Below are the code and all the weights of a small trained network. Each question names an input and a class and asks about switching units off, where a switched-off unit gives its printed mean instead of its output.

import numpy as np


def w(rows, s, z=0):
    codes = np.array(rows[::2]) - 128.0
    scale = np.full(codes.shape[1], s)
    scale[-1] = z or s
    return codes * scale


def f(y):
    return y / 2 * (1 + np.tanh(0.7978845608 * (y + 0.044715 * y**3)))


def log_softmax(a):
    a = a - a.max(-1, keepdims=True)
    return a - np.log(np.exp(a).sum(-1, keepdims=True))


def net(x, mask):
    res = np.array(x, float).reshape(1, 7) / 4 @ E
    y = f(res @ A[0][:, :-1].T + A[0][:, -1])
    res = res + np.where(mask, y, B[0][:, -1]) @ B[0][:, :-1]
    return log_softmax(res[-1] @ U[:, :-1].T + U[:, -1])


A, B = {}, {}
E = w([
[92,171,254],'x0',
[129,128,130],'x1',
[128,129,130],'x2',
[234,101,200],'x3',
[185,218,88],'x4',
[126,128,130],'x5',
[132,129,129],'x6',
],0.0068)
A[0] = w([
[118,176,176,86],'n0',
[143,82,94,83],'n1',
[66,107,118,81],'n2',
[123,120,109,138],'n3',
[98,156,184,94],'n4',
[95,20,159,119],'n5',
[223,164,180,132],'n6',
[96,183,195,101],'n7',
[156,141,189,84],'n8',
[216,21,205,159],'n9',
[26,203,117,135],'n10',
[80,21,156,89],'n11',
[164,238,130,55],'n12',
[95,76,177,59],'n13',
[151,87,64,68],'n14',
[76,18,166,90],'n15',
[154,173,128,19],'n16',
[221,110,211,149],'n17',
[171,75,55,31],'n18',
[161,151,117,128],'n19',
[222,107,151,153],'n20',
[108,77,139,26],'n21',
[178,86,24,111],'n22',
[181,81,172,158],'n23',
[95,170,190,77],'n24',
[128,247,100,88],'n25',
[59,128,107,83],'n26',
[126,105,137,3],'n27',
],0.011,0.0048)
B[0] = w([
[171,76,121,155],'n0',
[175,91,182,135],'n1',
[103,171,65,143],'n2',
[91,161,146,135],'n3',
[159,71,157,162],'n4',
[191,228,118,185],'n5',
[113,178,100,227],'n6',
[161,33,129,185],'n7',
[122,70,118,165],'n8',
[27,159,114,254],'n9',
[51,88,99,195],'n10',
[254,209,99,178],'n11',
[222,106,105,164],'n12',
[178,95,86,148],'n13',
[143,46,217,155],'n14',
[238,209,88,186],'n15',
[218,124,96,117],'n16',
[83,87,36,252],'n17',
[152,29,139,160],'n18',
[154,160,130,142],'n19',
[43,140,75,209],'n20',
[209,144,97,117],'n21',
[118,99,209,213],'n22',
[70,142,81,193],'n23',
[178,32,189,167],'n24',
[195,187,98,167],'n25',
[84,117,34,149],'n26',
[191,138,82,104],'n27',
],0.006,0.0062)
U = w([
[251,222,70,86],'0',
[109,148,116,242],'1',
[57,144,73,52],'2',
[129,144,107,177],'3',
[172,22,171,2],'4',
],0.013,0.0045)

Each question gives the input, the list of numbers given to net, and the class t.
The units are the neurons (one row each of A and B). Each row of codes is followed by its name. A weight is (code - 128) times the scale printed after its matrix; where a second scale follows, it is the last column's (A, B and U).
mask holds one flag per neuron, in row order. A switched-off neuron (its flag False) gives its mean, the last column of its row in B, instead of its output. The means were averaged over made-up inputs and are rounded, as every weight is.
A unit's drop is (log p(t) with every unit on - log p(t) with that unit switched off) / (log p(t) with every unit on - log p(t) with every unit switched off).
The circuit of an input: a set's keep is (log p(t) with only the set's units on - log p(t) with every unit switched off) / (log p(t) with every unit on - log p(t) with every unit switched off). Starting from the 12 units with the biggest drops (on a tie, the unit counted first), units are removed one at a time, each time the one whose removal leaves the highest keep (on an exact tie, the one counted first), for as long as the keep stays at least 0.8.
units of the circuit, in order: the units of the circuit, biggest drop first
most important unit: the unit with the biggest drop
top k neurons: the k neurons with the biggest drops, biggest first
drop when u is switched off: that unit's drop, to one decimal
input [7,-6,-1,8,-2,-3,-1], class 2: units of the circuit, in order : (n9 n17)
input [-2,7,-3,-8,-8,2,8], class 0: units of the circuit, in order : (n11 n15)
input [-8,-7,-4,0,-6,7,-6], class 4: units of the circuit, in order : (n14 n18)
input [5,5,0,-3,0,-8,3], class 4: most important unit : n9
input [7,2,-3,1,-4,-6,-1], class 4: top 2 neurons : (n24 n7)
input [-5,-6,-7,3,-7,-2,-6], class 0: units of the circuit, in order : (n11 n15)
input [-6,-8,-3,8,-4,4,-2], class 2: units of the circuit, in order : (n9 n20)
input [5,-3,-2,-4,-6,2,-6], class 0: units of the circuit, in order : (n15 n11 n5)
input [-8,7,5,-7,-2,7,5], class 4: units of the circuit, in order : (n14 n22 n18)
input [5,-2,-3,1,-6,-3,-6], class 0: units of the circuit, in order : (n15 n11)
input [-5,6,0,-7,-8,4,7], class 0: top 2 neurons : (n11 n15)
input [6,7,-7,-4,8,-8,-5], class 0: top 2 neurons : (n25 n12)
input [-6,0,1,8,-3,2,0], class 2: top 2 neurons : (n9 n20)
input [-4,2,-3,7,5,-1,-3], class 2: most important unit : n20
input [4,-4,2,8,-6,6,-3], class 2: top 4 neurons : (n9 n17 n23 n20)
input [-5,-1,1,-4,2,4,1], class 4: drop when n22 is switched off : 0.2
input [5,2,4,1,0,4,1], class 4: drop when n9 is switched off : 0.1
input [0,-1,-4,8,1,3,1], class 2: drop when n2 is switched off : 0.0
input [-8,4,7,-2,5,0,-3], class 4: drop when n14 is switched off : 0.1
input [-4,-2,0,6,-4,8,6], class 2: most important unit : n9
